Below is a small trained network, with its code and all its weights. Each question gives an input and a target symbol and asks what happens when units are switched off, that is, made to give their printed mean instead of their output.

import numpy as np


def w(rows, s, z=0):
    codes = np.array(rows[::2]) - 128.0
    scale = np.full(codes.shape[1], s)
    scale[-1] = z or s
    return codes * scale


def f(y):
    return np.maximum(y, 0)


def softmax(a):
    e = np.exp(a - a.max(-1, keepdims=True))
    return e / e.sum(-1, keepdims=True)


def log_softmax(a):
    a = a - a.max(-1, keepdims=True)
    return a - np.log(np.exp(a).sum(-1, keepdims=True))


def net(x, mask):
    ids = ['βγζθλξπσφω'.index(c) for c in x.split()]
    T = len(ids)
    res = E[ids] + P[:T]
    r = res
    for j in range(2):
        rows = slice(4 * j, 4 * j + 4)
        q, k, v = (r @ M[0][rows].T for M in (Q, K, V))
        z = softmax(np.where(np.tri(T) > 0, q @ k.T / 4**0.5, -1e9)) @ v
        o = O[0][rows]
        res = res + np.where(mask[j], z, o[:, -1]) @ o[:, :-1]
    y = f(res @ A[0][:, :-1].T + A[0][:, -1])
    res = res + np.where(mask[2:26], y, B[0][:, -1]) @ B[0][:, :-1]
    return log_softmax(res[-1] @ U[:, :-1].T + U[:, -1])


Q, K, V, O, A, B = {}, {}, {}, {}, {}, {}
E = w([
[75,123,113,147,122,135,108,139],'β',
[145,126,147,114,136,104,117,246],'γ',
[180,108,184,84,114,101,50,115],'ζ',
[197,118,177,140,110,97,54,93],'θ',
[175,79,218,42,105,152,116,68],'λ',
[170,99,166,139,195,201,188,122],'ξ',
[230,101,34,103,134,190,96,122],'π',
[206,179,99,184,154,162,164,94],'σ',
[158,255,144,145,141,118,175,182],'φ',
[179,228,89,86,128,166,160,103],'ω',
],0.007)
P = w([
[170,109,118,95,135,49,194,147],'0',
[115,122,127,85,254,118,99,134],'1',
[122,120,135,110,194,148,108,132],'2',
[128,122,149,128,145,164,111,123],'3',
[129,125,156,134,114,177,113,112],'4',
[131,130,171,148,89,183,122,116],'5',
[130,125,173,150,70,192,125,109],'6',
],0.0045)
Q[0] = w([
[104,101,206,134,135,96,41,65],'H0',
[205,197,109,129,155,189,138,91],'H0',
[133,77,195,78,90,42,57,151],'H0',
[149,190,138,79,143,205,95,144],'H0',
[140,114,117,172,205,212,55,76],'H1',
[202,125,4,64,93,117,201,69],'H1',
[147,62,62,192,145,87,214,151],'H1',
[213,62,204,97,110,54,51,79],'H1',
],0.025)
K[0] = w([
[96,107,61,122,78,15,153,73],'H0',
[183,126,197,106,94,192,164,85],'H0',
[165,158,46,101,63,34,89,185],'H0',
[106,95,173,57,80,175,183,132],'H0',
[120,41,96,170,107,163,192,34],'H1',
[237,209,99,132,101,231,68,115],'H1',
[193,103,189,148,172,175,26,141],'H1',
[245,94,93,88,112,2,187,156],'H1',
],0.023)
V[0] = w([
[63,118,42,228,103,161,96,123],'H0',
[126,183,132,103,102,99,69,124],'H0',
[163,214,99,124,110,83,42,122],'H0',
[4,135,153,111,57,144,97,109],'H0',
[119,194,81,198,126,106,135,184],'H1',
[171,159,90,185,110,66,29,95],'H1',
[138,124,88,139,150,160,208,53],'H1',
[171,115,134,251,159,112,134,171],'H1',
],0.014)
O[0] = w([
[109,74,196,100,69,189,190,130,7],'H0',
[100,119,90,104,120,111,144,96,99],'H0',
[79,90,96,77,135,114,179,82,105],'H0',
[131,142,117,129,6,154,124,108,4],'H0',
[117,100,119,91,76,75,87,108,132],'H1',
[127,131,132,205,102,80,123,58,86],'H1',
[128,66,126,102,167,140,205,117,170],'H1',
[85,147,160,82,100,96,125,80,124],'H1',
],0.012,0.0037)
A[0] = w([
[128,108,133,100,162,118,133,111,65],'N0',
[121,104,205,136,138,97,174,117,94],'N1',
[133,131,94,89,129,149,171,141,66],'N2',
[106,116,188,162,140,103,155,74,94],'N3',
[164,26,61,95,125,149,109,127,81],'N4',
[140,32,143,149,142,151,113,90,113],'N5',
[92,125,115,146,161,126,117,115,94],'N6',
[162,146,140,164,36,166,184,115,4],'N7',
[176,113,164,124,29,176,87,98,170],'N8',
[149,150,120,117,129,136,113,154,22],'N9',
[226,128,169,115,3,135,156,108,50],'N10',
[37,135,109,157,128,117,146,186,229],'N11',
[149,183,96,137,107,102,106,72,95],'N12',
[126,161,164,149,41,189,146,100,94],'N13',
[124,143,84,97,119,131,183,140,156],'N14',
[76,188,155,131,122,93,172,94,120],'N15',
[69,109,141,151,75,227,83,120,157],'N16',
[115,134,147,110,87,153,54,122,188],'N17',
[159,157,162,173,141,120,152,127,70],'N18',
[157,134,116,62,127,156,138,97,156],'N19',
[106,72,172,82,104,90,97,94,17],'N20',
[240,139,165,124,19,98,194,118,30],'N21',
[112,95,139,110,117,96,99,66,50],'N22',
[116,165,130,94,100,95,165,155,140],'N23',
],0.014,0.0039)
B[0] = w([
[123,158,122,150,90,133,117,99,247],'N0',
[162,137,67,118,160,137,98,78,158],'N1',
[133,158,148,112,106,110,79,92,176],'N2',
[181,103,100,119,144,119,153,44,166],'N3',
[67,157,162,187,103,124,200,181,199],'N4',
[131,111,67,168,160,92,198,135,173],'N5',
[134,112,154,111,89,140,149,136,248],'N6',
[129,54,238,179,139,57,126,67,149],'N7',
[234,111,106,65,70,152,179,194,234],'N8',
[128,127,149,157,111,130,119,90,189],'N9',
[88,33,235,170,183,78,115,78,173],'N10',
[167,55,121,83,145,88,123,175,251],'N11',
[78,101,99,89,80,180,144,133,211],'N12',
[204,155,96,114,3,157,152,149,190],'N13',
[134,161,161,75,133,113,87,94,194],'N14',
[134,67,165,140,149,150,145,161,163],'N15',
[24,179,94,184,135,170,78,53,251],'N16',
[61,91,140,121,203,135,130,122,242],'N17',
[142,148,138,161,126,191,114,127,234],'N18',
[133,170,156,86,121,91,144,125,199],'N19',
[145,132,66,186,83,41,27,171,152],'N20',
[92,215,40,89,252,109,91,174,146],'N21',
[137,126,179,175,85,109,85,153,170],'N22',
[159,96,105,163,158,117,111,149,149],'N23',
],0.024,0.0034)
U = w([
[193,68,134,60,143,92,142,207,253],'β',
[11,100,135,150,210,118,75,78,112],'γ',
[124,195,2,80,76,186,130,168,137],'ζ',
[129,70,196,148,66,144,145,83,104],'θ',
[168,155,162,169,155,167,98,136,138],'λ',
[122,180,168,85,118,103,123,86,142],'ξ',
[152,119,103,109,158,136,158,74,73],'π',
[145,125,112,145,131,99,106,116,48],'σ',
[113,135,127,148,100,107,94,154,45],'φ',
[101,134,125,173,127,113,188,154,102],'ω',
],0.0055,0.0043)

Each question gives the input, a string of symbols that net reads in full, and the target symbol t.
The units are the heads (4 rows each of Q, K, V and O) and the neurons (one row each of A and B). Each row of codes is followed by its name. A weight is (code - 128) times the scale printed after its matrix; where a second scale follows, it is the last column's (O, A, B and U).
mask holds one flag per unit, heads first, then neurons. A switched-off unit (its flag False) gives its mean, the last column of its rows in O or B, instead of its output. The means were averaged over made-up inputs and are rounded, as every weight is.
A unit's drop is (log p(t) with every unit on - log p(t) with that unit switched off) / (log p(t) with every unit on - log p(t) with every unit switched off).
The circuit of an input: a set's keep is (log p(t) with only the set's units on - log p(t) with every unit switched off) / (log p(t) with every unit on - log p(t) with every unit switched off). Starting from the 12 units with the biggest drops (on a tie, the unit counted first), units are removed one at a time, each time the one whose removal leaves the highest keep (on an exact tie, the one counted first), for as long as the keep stays at least 0.8.
units of the circuit, in order: the units of the circuit, biggest drop first
k most important neurons: the k neurons with the biggest drops, biggest first
heads that matter: for each layer, one digit per head in row order, 1 if its drop is at least 0.15 and else 0, layers parted by /
input ω ξ ω σ σ, target λ: heads that matter : 10
input ω ω β β ζ β, target ζ: 4 most important neurons : [N16; N13; N8; N10]
input σ ζ ξ λ β β, target γ: units of the circuit, in order : [H0; N8; N16; N13]
input λ ζ β ω, target ζ: heads that matter : 10
input β θ λ ω ω β ζ, target β: units of the circuit, in order : [N8; H0]
input ω ω ζ, target ω: units of the circuit, in order : [H1; N4; N5]
input ω ζ λ γ θ π, target ζ: most important neuron : [N12]
input φ β φ β γ λ, target φ: units of the circuit, in order : [H1; N20]
input β β β β β θ, target β: 3 most important neurons : [N8; N10; N21]
input φ θ ω θ, target φ: units of the circuit, in order : [H1; N20; N22]
input λ β β ω ω, target ζ: 2 most important neurons : [N12; N10]
input θ φ ξ β, target β: units of the circuit, in order : [N11; N16]
input λ θ γ ξ β, target β: units of the circuit, in order : [N16; N11]
input γ β ζ, target γ: 3 most important neurons : [N17; N8; N13]
input ξ ω σ θ, target ξ: most important neuron : [N19]
input ξ π θ λ β β λ, target ξ: 3 most important neurons : [N19; N2; N14]
input λ β β γ β, target ζ: units of the circuit, in order : [H0; N16; N8; N13]
input γ ξ ω λ β λ, target γ: units of the circuit, in order : [H1; N17]
input β θ π, target ω: units of the circuit, in order : [N4; H0]
input β β β β π β β, target θ: most important neuron : [N13]
